In the rows, 128 means zero.
Each row has a class, written after it.
[148 136 122 133 120 142 134 107 139 139 130 141 126 128  98 137 138 126
 137 119 115 129 123 114 118 126 107 129 116 147 115 117 119 103 144 117
 116 105 138 112 120 126 127 113 132 135]
<162>
[112 139 143 135 136 134 151 132 129 112 124 148 125 132 145 113 132 145
 141 118 122 136 138 136 127 127 144 149 120 121 112 132 131 144 122 134
 131 127 131 147 133 128 135 118 136 130]
<157>
[132 141 155 127 138 125 121 139 123 117 130 136 122 138 112 123 138 138
 129 111 131 128 128 127 126 128 129 131 136 119 119 140 137 138 128 130
 133 141 125 141 130 125 137 124 126 129]
<157>
[126 110 110 120 129 142 104 154 151  89 160 105 111 190 159  78 168  89
  69 215 160 145 196  97 153 116  48  85  83  50 112  87 100  43 141  80
 128 130 151  49 103  64  90 111 138 164]
<3>
[138 137 109 130 147 128 129 123 137 107 120 138 119 119 115 143 133 146
 131 124 109 147 123 134 124 117 139 133 130 137 132 120 123 121 139 122
 120 131 139 139 115 135 139 131 137 146]
<6>
[108 130 146 143 118 148 153 139 128  78  98 155 148 131 141  79 125 114
 131 118 123 137 177 128 121 114 120 143 116 184 114 118 137 136 144 120
 137 149 142 162 114 149 184 110 146 142]
<146>
[131 129 148 122 113 135 121 122 132 130 137 122 117 137 111 141 140 122
 127 132 117 131 130 110 128 146 112 105 134 142 112 135 133 148 135 148
 134 117 125 123 130 127 137 142 122 144]
<79>
[137 128 135 130 104 128 102 105 124 124 140 114 125 131 107 154 152 111
 124 116 121 129 132 112 127 135 100 107 116 129 153 136 136 129 141 136
 130 117 110 104 127 146 145 127 120 134]
<195>
[117 134 105 132 135 124 134 148 109 124 134 113 125 116 146 125 141 138
 137 117 134 122 119 136 133 121 123 136 129 145 131 125 124 134 130 144
 136 127 122 128 138 142 134 130 130 128]
<203>
[113 130 106 129 124 119 143 137 118 142 139 130 124 119 134 129 138 135
 147 116 121 117 123 139 118 116 127 136 130 101 135 120 117 141 136 147
 121 129 106 109 135 123 125 122 130 122]
<195>
[134 142 126 121 127 136 133 116 122 118 121 132 131 120 120 127 138 131
 129 109 120 132 130 116 132 125 122 125 117 136 129 112 131 129 136 117
 128 103 136 129 139 143 122 132 121 138]
<3>
[133 123 139 128 109 127 111 112 123 135 143 118 124 131 125 147 149 117
 133 118 124 130 129 128 129 133 115 119 120 114 141 133 133 135 136 138
 132 117 107 108 127 127 137 128 119 129]
<195>
[137 128 137 117 108 137 124 120 125 112 139 120 130 116 128 115 142 126
 132 110 122 128 116 127 126 134 111 122 118 157 143 132 145 116 138 120
 131 109 131 128 143 131 145 140 125 134]
<47>
[131 142 142 133 128 137 125 116 125 111 134 137 119 131 116 121 144 141
 131 104 123 131 131 124 128 129 126 135 116 132 129 129 139 126 135 117
 132 115 130 123 128 147 141 123 133 125]
<157>
[126 144 144 121 148 119 120 129 133 110 126 138 114 126  99 130 147 141
 137 104 119 135 141 124 128 110 140 120 136 136 133 113 125 124 132 103
 131 142 124 142 128 120 133 145 121 135]
<146>
[134 128 124 117 125 126 132 134 127 129 120 130 131 134 127 121 123 125
 147 127 130 134 131 131 134 130 118 125 106 129 114 131 124 134 136 126
 134 128 139 149 135 126 128 128 136 134]
<57>
[142 133 147 135 130 135 118 125 122 109 121 141 131 127 115 125 138 134
 128 125 128 129 146 121 113 133 126 135 125 126 130 137 143 138 141 120
 123 128 130 129 126 145 137 119 135 130]
<157>
[114 132 139 124 128 127 153 137 133 118 126 127 131 119 142 123 134 132
 149 125 121 134 132 147 121 130 114 134 109 137 138 128 130 132 120 141
 117 127 140 153 140 120 128 140 129 133]
<47>
[151 124 134 130 123 139 116 120 119 104 123 122 125 115 130 124 139 135
 133 109 118 129 127 119 137 130 134 123 132 154 128 125 135 135 137 116
 123 114 131 126 135 148 128 139 134 140]
<46>
[128 133 141 123 118 138 118 120 132 132 136 124 114 135 118 139 140 127
 129 126 117 134 128 112 127 138 120 115 132 134 114 131 131 138 131 140
 136 106 123 120 129 125 139 141 125 138]
<79>
[120 147 125 120 139 125 124 130 134 112 136 129 118 117 117 131 139 139
 130 116 120 136 122 135 131 118 118 132 121 140 130 125 126 129 128 137
 127 138 131 137 113 128 150 139 134 140]
<6>
[128 115 118 130 141 136 121 128 140 104  96 124 133 114 132 134 123 144
 160 169 105 166 132 149 138 153 169 132 127 172 130 120 117 124 142 103
  83 117 146 134 109 131 153 100 155 130]
<6>
[123 149 138 124 119 127 132 113 131 119 153 129 122 131 112 123 163 128
 157  97 117 120 113 114 119 122 108 121 122 163 140 118 131 134 140 112
 125 117 126 121 125 126 143 130 135 124]
<146>
[114 144 138 120 126 133 119 137 124 129 124 109 134 134 118 129 158 113
 136 123 140 122 129 110 117 127 104 117 129 145 141 123 137 134 135 135
 104 135 133 135 131 124 144 124 127 133]
<203>
[151 146 109 113 118 118 130 139 121 144 143 139 138 126 141 128 113 120
 124 127 144 104 120 128 111 116 121 137 115  91 102 147 114 143 124 129
 149 135 120 139 138 124 120 135 135 122]
<57>
[132 137 129 128 119 127 127 126 126 129 134 116 118 121 123 133 137 127
 128 121 119 138 119 131 130 135 114 124 115 124 139 128 137 139 134 128
 136 119 133 129 133 138 138 149 117 141]
<47>
[140 139 154 115 129 126 127 121 136 135 136 122 120 127 110 126 135 129
 128 131 127 130 125 118 136 125 133 121 131 129 117 124 129 128 128 136
 125 124 134 133 130 100 139 123 128 132]
<162>
[115 136 146 125 127 137 145 129 132 113 118 145 122 126 131 126 129 140
 150 132 112 142 142 124 125 136 148 131 131 147 108 121 121 135 126 132
 123 116 130 141 129 124 135 130 145 136]
<79>
[127 136 143 131 130 124 114 118 121 144 148 126 117 133 118 133 140 134
 126 107 128 131 124 123 131 140 127 119 114 107 134 134 141 137 126 131
 134 121 115 111 128 132 121 126 117 123]
<157>
[140 137 139 127 123 132 123 113 131 107 134 132 124 138 117 125 141 119
 128 105 122 133 141 126 120 114 121 124 118 150 139 125 129 129 136 113
 139 126 124 122 125 139 152 137 126 134]
<146>
[152 139 128 109 118 123 108 115 123 150 143 112 110 144 106 135 133 112
 125 104 129 130 123 124 129 132  94 106 102 107 124 120 127 140 137 137
 143 113 133 122 130 133 121 140 109 134]
<57>
[147 115 133 123 108 130 103 112 125 135 141 109 128 135 115 145 144 105
 116 122 134 126 135 111 127 130  99 111 124 100 151 140 134 142 137 144
 135 128 115 106 121 133 154 132 113 138]
<195>
[129 143 134 128 149 117 143 133 131 129 133 138 128 130 113 128 134 140
 139 117 126 140 130 128 131 106 156 125 150 120 136 107 120 125 123 125
 133 140 131 139 110 119 141 116 132 126]
<146>
[138 148 157 113 106 130 108 121 137 128 151 107 107 142 105 130 126 113
 106 141 114 117 139 124 127 140  91 117 114 122 114 130 136 152 132 147
 144 125 139 132 133 129 154 138 111 131]
<162>
[154 118 168 120 123 144 117 125 134 117 131 120 129 142 118 138 149 119
 120 122 132 115 114  93 142 126 136 116 156 137 115 153 141 155 137 138
 127 147 129 152 140 112 155 160 126 148]
<46>
[109 122 136 126 124 131 125 125 142 123 127 129 128 140 124 139 142 124
 140 116 122 131 149 132 132 123 101 131 126 124 140 130 121 136 132 151
 123 137 121 131 127 132 153 118 125 140]
<195>
[135 136 152 111 118 139 105 107 123 148 132 122 136 140 108 136 137 114
 130 102 132 130 122 104 129 134 118 107 113 126 127 123 137 138 140 127
 124  99 130 130 138 123 134 131 115 134]
<3>
[130 133 119 133 134 119 147 137 125 146 134 133 130 128 134 126 130 122
 133 116 127 128 126 138 126 110 130 134 129 124 130 122 124 140 127 133
 130 135 114 125 121 125 137 131 126 126]
<146>
[127 128  92 161 153 115 126 165 129 145  58 132 147  90 137 119  75 152
 134 131  84 136 134 124 133 142 163 143 146 130 124 124 133 152 133  71
  94 160 134 153 132 179 103 136 121 127]
<46>
[131 125 140 129 109 125 105 112 126 130 132 119 125 131 116 144 142 113
 124 126 128 130 136 123 129 130 117 117 120 107 140 136 136 128 136 121
 125 129 111 112 128 131 138 139 122 132]
<195>
[161 136 121 138 108 138 142 123 111  97 121 132 135  99 144 130 130 141
 131 137 113 121 122 118 138 124 143 134 124 145 120 125 137 142 128 115
 119 127 128 131 128 161 129 131 144 133]
<46>
[123 137 125 131 139 132 167 133 131 127 122 134 121 125 126 123 129 141
 154 121 115 127 118 124 126 114 151 143 123 123 120 113 121 124 135 135
 117 119 149 147 129 116 133 117 135 123]
<162>
[137 138 144 118 139 141 110 132 132 128 113 131 131 147 109 129 128 136
 116 119 120 136 135 128 118 121 100 115 144 112 101 129 123 145 137 149
 141 126 142 147 130 121 126 134 105 136]
<3>
[159 128 133 109 109 127 102 116 118 131 135 111 123 143 103 137 138 112
 128 114 138 132 113 113 133 130  96 102 115 128 124 140 137 128 143 131
 141 118 134 125 130 132 134 134 121 137]
<57>
[136 143 135 123 134 129 124 121 125 123 119 133 132 122 105 133 130 147
 132 118 123 136 125 117 132 118 132 120 131 112 116 117 128 137 125 116
 137 123 145 142 136 125 115 138 112 141]
<3>
[132 118 119 128 118 121 133 136 120 128 140 127 138 127 132 129 133 125
 133 120 132 122 120 135 126 112 112 124 137 115 132 135 122 114 130 152
 126 129 113 122 128 119 133 113 134 125]
<195>
[162 119 129 119 137 126 110 130 141 134 117 121 129 165 108 131 115 120
 120 138 138 153 136 134 161 132 123 117 138 114 122 121 122 122 136 122
 153 144 144 133 110 128 154 111 126 153]
<57>
[127 138 137 124 136 137 129 125 138 120 129 143 120 137 110 133 132 142
 129 128 118 136 132 106 131 122 130 120 149 139 111 123 125 120 126 140
 138 127 130 134 122 121 148 126 142 145]
<79>
[118 124 110 139 142 122 134 142 137 143 126 112 118 109 137  98 123 151
 128 112 118 131 105 158 133 127 145 136 164 164 139 120 115  72 120 107
 123 107 144 109 146 126 126 141 120 103]
<47>
[100 130 117 120 119 132 138 133 127 114 119 136 140 105 130 125 121 137
 142 132 129 151 125 135 129 127 150 132 114 148 122 134 129 148 127 131
 116 114 130 145 124 124 141 132 141 136]
<6>
[124 126 129 143 144 133 145 132 128 102 120 138 122 123 132 111 130 147
 135 127 114 134 134 131 126 128 138 137 120 123 130 131 136 128 128 120
 121 127 147 145 132 140 124 119 139 120]
<157>
[139 141 136 119 117 136 126 118 128 107 139 124 124 118 128 124 142 132
 132 115 116 131 125 130 121 130 111 127 117 145 144 125 135 116 132 126
 131 114 135 130 133 140 147 134 129 132]
<47>
[131 136 137 122 119 147 133 106 137 111 142 147 121 134 128 129 152 144
 151 121 109 131 122 119 114 130 127 122 134 155 103 125 126 116 139 128
 131  93 124 117 136 113 126 128 145 141]
<79>
[119 127 118 119 122 132 147 137 128 139 155 132 120 125 135 123 130 136
 130 115 125 121 113 116 140 123 127 126 142 133 115 132 120 131 121 164
 149 112 114 116 133 122 140 131 135 132]
<79>
[127 125 129 109 126 136 159 150 117 127 128 129 125 116 120 135 131 124
 130 130 141 130 131 130 134 102 109 129 105 103 134 127 118 117 127 175
 107 144 126 142 122 127 148 146 130 133]
<47>
[131 137 139 128 122 127 116 121 130 128 133 121 127 135 121 128 138 117
 126 118 118 138 132 117 117 124 118 112 125 127 129 130 138 155 137 123
 139 122 127 132 121 130 148 134 115 135]
<146>
[130 145 136 119 125 139 124 114 123 120 125 132 129 126 115 128 142 135
 130 102 121 131 133 116 126 121 112 124 118 132 121 120 133 129 136 124
 135 101 138 135 141 137 128 139 120 135]
<3>
[148 117 143 122 138 133 112 130 129 122 114 121 123 130 122 125 135 136
 136 111 116 136 122 122 139 132 142 118 155 144 126 126 133 134 137 117
 111 128 131 135 140 124 122 142 126 144]
<46>
[142 152 145 114 121 133 128  92 130  92 144 136 124 136 133 104 138 122
 125  92 112 138 153 145 109 105 132 123  92 146 142 123 138 122 127 107
 156 106 118 119 143 137 151 146 129 134]
<146>
[108 149 126 126 115 135 135 118 122 128 134 111 109 130 118 120 125 125
 127 117 103 134 104  99 123 124 148 127 102 107 128 142 151 153 146 119
 151  99 141 138 149 131 156 158 124 122]
<162>
[120 147 124 125 124 142 113 119 124 110 136 120 139 130 119 127 151 124
 129 131 141 121 139 114 111 125 113 114 113 156 127 119 130 135 139 131
 129 109 134 132 141 131 148 124 136 136]
<203>
[132 144 143 122 115 129 119 128 123 112 137 118 119 129 126 139 145 127
 138 125 115 134 117 136 109 142 107 127 135 144 139 131 137 132 135 136
 130 113 135 131 134 132 136 139 124 133]
<47>
[140 126 143 114 151 124 108 123 139 161 114 123 130 130  88 126 103 141
 110 134 148 138 142 117 147 120 137 125 155  99 121 124 122 136 131 136
 131 141 137 134 113 114 161 139 122 135]
<162>
[130 139 142 122 128 125 124 143 128 110 131 122 131 123 129 121 127 130
 128 128 126 125 125 134 127 130  98 123 123 137 136 127 132 117 123 136
 133 146 131 145 127 121 134 141 122 135]
<47>
[135 138 132 121 126 138 119 114 125 116 125 125 130 127 117 128 132 127
 122 106 119 131 125 113 132 124 112 117 114 132 129 127 136 136 137 124
 137 106 139 137 144 144 126 138 117 136]
<3>
[144 134 144 121 116 123 110 114 130 146 139 106 119 129 107 141 127 118
 121 140 121 128 127 118 129 144 119 111 118 116 121 128 135 143 142 133
 127 112 132 118 129 124 129 135 112 132]
<162>
[149 124 131 132 107 135 118 103 126 120 130 125 131 124 116 140 152 116
 127 129 124 129 136 121 129 125 118 121 116 131 149 132 137 117 139 121
 121 117 116 108 127 136 154 118 136 131]
<195>
[121 134 128 122 132 117 144 145 129 129 146 126 129 134 137 122 133 117
 129 111 128 127 128 138 132 114 119 126 132 134 125 128 118 147 128 153
 143 137 112 129 124 126 139 127 120 137]
<146>
[134 124 119 128 121 123 146 130 121 128 140 129 127 126 140 132 138 130
 138 119 123 126 132 149 134 120 131 134 134 115 141 121 117 122 132 149
 127 127 109 109 125 134 138 109 133 123]
<195>
[160 142 119 129 116 129 132 121 125 131 138 133 145 144 126 139 129 114
 125 125 117 134 125 117 101 139 129 109 137 136 127 110 127 166 136 131
 151 101 120 129 120 116 132 120 101 134]
<146>
[144 128 143 133 123 137 111 113 116 119 130 120 122 112 116 129 144 135
 134 101 125 127 125 111 140 127 129 118 125 151 134 124 137 125 131 120
 121 118 132 124 126 149 131 142 137 134]
<46>
[141 140 143 126 126 125 119 112 127 127 140 124 124 140 123 136 144 117
 129 118 119 138 129 115 113 128 132 113 128 128 131 128 132 157 141 122
 142 114 123 127 124 122 143 143 119 134]
<146>
[137 144 129 117 145 123 121 138 132 137 125 135 138 128 112 133 125 147
 126 110 114 138 127 115 138 128 122 126 156 114 121 113 127 142 133 132
 150 114 139 150 129 132 123 123 113 143]
<3>
[116 135 113 117 125 128 119 123 123 117 140 121 118 123 105 145 140 132
 139 125 119 148 120 121 116 138 107 105 108 141 136 123 120 152 134 154
 126 127 126 116 112 124 124 139 121 149]
<6>
[138 132 146 123 144 128 116 137 125 123 126 123 122 119 118 123 139 148
 139  96 123 127 127 115 147 122 122 120 142 139 117 119 122 143 127 139
 124 146 129 142 124 130 130 135 127 146]
<46>
[155 119 124 153 100 135 140 130  96 122 132 118 127 112 129 114 129 129
 148 116 137 109  68 129 121 133 129 128 110 166  87 150 128 153 136 133
 162 125 117 114 140  92 107 152 107 124]
<162>
[142 142 124 117 152 125 110 128 144 118 153 109 114 131 116 128 157 124
 115 138 128 118 144 121 155 130 118 114 125 126 142 101 125 118 132 119
 135 149 134 128 129 131 153 114 128 156]
<203>
[170 135 102 118 143 119 125 143 127 110 112 121 126 123 125 126 126 135
 133 137 129 127 121 125 136 116 125 136 144 120 128 127 116 129 139 122
 132 151 145 134 119 147 141 103 139 141]
<57>
[131 133 132 127 127 126 120 122 128 133 141 128 120 129 121 136 150 119
 129 114 121 128 132 115 117 118 119 118 124 117 132 127 133 149 138 124
 135 128 121 126 122 127 135 138 116 136]
<146>
[138 126 132 132 111 127 110 113 120 129 134 121 123 132 119 145 145 118
 132 125 122 128 130 124 123 126 119 122 122 108 139 132 136 133 142 127
 126 124 111 112 129 130 144 129 126 132]
<195>
[138 132 125 124 130 126 117 125 125 114 131 126 128 117 118 136 129 131
 125 123 132 135 129 121 131 127 125 118 115 137 136 126 123 129 129 133
 120 150 129 129 101 133 148 123 132 139]
<6>
[139 138 153 115 114 131 120 115 131 112 138 112 112 137 103 121 132 123
 132 128 121 127 126 125 135 133 112 114 115 141 127 112 134 116 140 124
 121 118 139 120 129 118 129 128 122 130]
<162>
[137 129 129 122 127 142 116 113 148 111 126 122 110 132 104 132 150 119
 119 123 120 140 129  99 128  99 109 120 126 119 124 140 122 151 138 118
 112 125 151 142 118 142 168 124 136 142]
<146>
[110 116 132 109 115 144  89 103 143 141 134 116 104 126 100 155 165 113
 158  74 108 149  97  93 136 140  97 113  96 161 148 128 137 125 156 116
  82  96 122 110 121 124 127 133 117 152]
<6>
[108 135 141 125 134 134 135 137 141 110  99 124 139 152 139 125 100 114
 140 131 155 138 139 150 118 124 105 147 118 135 126 140 103 130 117 133
  95 158 149 156 115 140 162 131 141 138]
<47>
[134 125 168 124 142 135  93 130 150 116 136 131 126 110 111 134 148 138
 139 131 104 133 144 109 134 133 111 112 131 150 113 142 137 118 134 141
 128 109 136 154 125 121 135 111 149 137]
<79>
[107 132 156 118 129 135 139 134 135 117 127 141 120 135 126 126 132 138
 157 126 124 135 140 125 132 133 136 130 128 141 106 125 119 137 122 141
 126 129 126 142 128 109 135 133 142 141]
<79>
[119 136 143 133 136 132 152 139 125 121 119 145 127 141 134 125 132 138
 143 112 128 136 129 137 127 130 141 146 123 121 113 136 129 148 126 136
 125 129 126 147 133 125 132 128 127 129]
<157>
[124 139 127 120 135 126 124 129 134 116 128 131 125 121 116 134 131 136
 129 121 123 142 127 132 125 124 134 125 131 142 129 124 123 127 131 134
 120 135 132 135 113 125 143 132 133 138]
<6>
[115 136 136 125 129 127 141 138 132 124 126 122 134 129 121 126 123 134
 130 133 119 147 132 134 127 136 105 117 128 141 132 125 130 137 127 156
 132 121 145 155 130 130 146 137 127 137]
<47>
